Below is a small trained network, with its code and all its weights. Each question gives an input and a class and asks what happens when units are switched off, that is, made to give their printed mean instead of their output.

import numpy as np


def w(rows, s, z=0):
    codes = np.array(rows[::2]) - 128.0
    scale = np.full(codes.shape[1], s)
    scale[-1] = z or s
    return codes * scale


def f(y):
    return y / 2 * (1 + np.tanh(0.7978845608 * (y + 0.044715 * y**3)))


def log_softmax(a):
    a = a - a.max(-1, keepdims=True)
    return a - np.log(np.exp(a).sum(-1, keepdims=True))


def net(x, mask):
    res = np.array(x, float).reshape(1, 8) / 4 @ E
    y = f(res @ A[0][:, :-1].T + A[0][:, -1])
    res = res + np.where(mask, y, B[0][:, -1]) @ B[0][:, :-1]
    return log_softmax(res[-1] @ U[:, :-1].T + U[:, -1])


A, B = {}, {}
E = w([
[142,108,128,157,138,118,134,107,130,117,128],'x0',
[111,144,142,118,120,135,130,132,135,130,136],'x1',
[156,169,211,189,101,161,84,179,49,60,80],'x2',
[131,134,141,133,121,115,135,116,129,139,119],'x3',
[198,200,127,187,190,116,134,206,143,201,190],'x4',
[132,106,134,134,151,128,126,125,123,121,133],'x5',
[126,139,141,131,118,117,141,117,128,136,123],'x6',
[195,82,146,115,83,252,195,108,123,164,136],'x7',
],0.013)
A[0] = w([
[124,79,75,32,126,105,187,77,215,160,166,254],'n1',
[193,157,126,151,147,240,160,127,176,209,171,104],'n2',
[178,172,161,188,133,97,77,192,61,74,95,147],'n3',
[112,147,176,139,126,176,137,104,70,122,97,144],'n4',
[13,107,109,79,105,1,18,69,115,38,67,204],'n5',
[225,124,160,179,107,167,163,205,151,199,183,96],'n6',
[196,138,185,130,84,203,71,157,10,47,48,142],'n7',
[114,158,40,80,213,27,128,78,203,208,220,218],'n8',
[118,171,69,157,173,6,92,198,195,158,168,184],'n9',
[128,186,136,153,189,38,50,174,136,146,162,124],'n10',
[106,41,154,86,50,218,151,73,105,104,66,146],'n11',
],0.0068,0.0066)
B[0] = w([
[147,62,62,92,155,104,164,84,160,136,114,238],'n1',
[146,122,120,149,115,163,138,93,133,175,163,195],'n2',
[93,187,163,159,167,114,110,124,88,112,121,205],'n3',
[148,120,153,161,110,143,113,114,139,101,125,164],'n4',
[137,109,92,192,96,129,105,112,72,203,249,252],'n5',
[99,139,115,187,140,124,105,98,99,161,172,194],'n6',
[140,110,170,172,81,152,81,159,136,113,121,231],'n7',
[155,71,150,160,107,112,119,167,196,137,101,255],'n8',
[130,96,173,141,132,114,111,191,163,128,105,232],'n9',
[121,150,138,119,132,90,134,173,139,67,95,203],'n10',
[178,69,145,108,101,165,143,123,160,69,84,224],'n11',
],0.013,0.016)
U = w([
[112,95,63,127,126,123,170,119,117,224,216,205],'0',
[130,75,202,127,83,148,120,189,176,87,55,148],'1',
[103,176,163,164,91,184,99,109,2,146,204,227],'2',
[65,247,160,130,190,86,128,185,73,51,75,4],'3',
[127,89,77,24,116,172,209,77,138,70,84,34],'4',
],0.0095,0.0021)

Each question gives the input, the list of numbers given to net, and the class t.
The units are the neurons (one row each of A and B). Each row of codes is followed by its name. A weight is (code - 128) times the scale printed after its matrix; where a second scale follows, it is the last column's (A, B and U).
mask holds one flag per neuron, in row order. A switched-off neuron (its flag False) gives its mean, the last column of its row in B, instead of its output. The means were averaged over made-up inputs and are rounded, as every weight is.
A unit's drop is (log p(t) with every unit on - log p(t) with that unit switched off) / (log p(t) with every unit on - log p(t) with every unit switched off).
The circuit of an input: a set's keep is (log p(t) with only the set's units on - log p(t) with every unit switched off) / (log p(t) with every unit on - log p(t) with every unit switched off). Starting from all 11 units, units are removed one at a time, each time the one whose removal leaves the highest keep (on an exact tie, the one counted first), for as long as the keep stays at least 0.8.
circuit, biggest first: the units of the circuit, biggest drop first
unit that matters most: the unit with the biggest drop
k most important neurons: the k neurons with the biggest drops, biggest first
drop of u: that unit's drop, to one decimal
input [-3,3,8,3,3,3,-7,-8], class 3: unit that matters most : n10
input [-5,-7,-5,-8,0,0,-5,8], class 4: 2 most important neurons : n5, n11
input [0,-3,-6,-8,2,-5,8,-5], class 1: 2 most important neurons : n8, n9
input [-4,-1,4,-8,1,-6,2,0], class 3: 3 most important neurons : n5, n8, n2
input [5,8,-6,8,6,3,-5,0], class 1: 2 most important neurons : n8, n5
input [2,4,1,7,0,-6,2,-8], class 2: circuit, biggest first : n5, n1
input [-3,1,-5,2,-2,3,8,1], class 4: circuit, biggest first : n5, n1
input [5,7,1,-6,7,4,-6,-6], class 3: 3 most important neurons : n3, n11, n10
input [1,5,-1,-6,1,-4,3,6], class 0: 3 most important neurons : n6, n2, n10
input [6,3,0,4,-2,-1,4,-7], class 0: 2 most important neurons : n5, n7
input [4,4,6,5,1,5,6,8], class 2: 3 most important neurons : n6, n8, n9
input [-2,-5,-2,-5,0,5,1,8], class 4: 2 most important neurons : n5, n11
input [-2,-2,-6,6,3,-2,-8,-1], class 1: 2 most important neurons : n5, n8
input [1,-4,-5,8,5,6,1,-1], class 1: circuit, biggest first : n5
input [-2,2,4,3,-3,-7,1,-7], class 2: drop of n5 : 1.0
input [-6,-1,-8,-8,-7,7,-8,2], class 4: drop of n11 : 0.6
input [-3,-8,6,0,7,3,-7,8], class 2: drop of n2 : 0.0
input [-5,0,0,-6,-7,3,3,-6], class 0: drop of n3 : 0.1
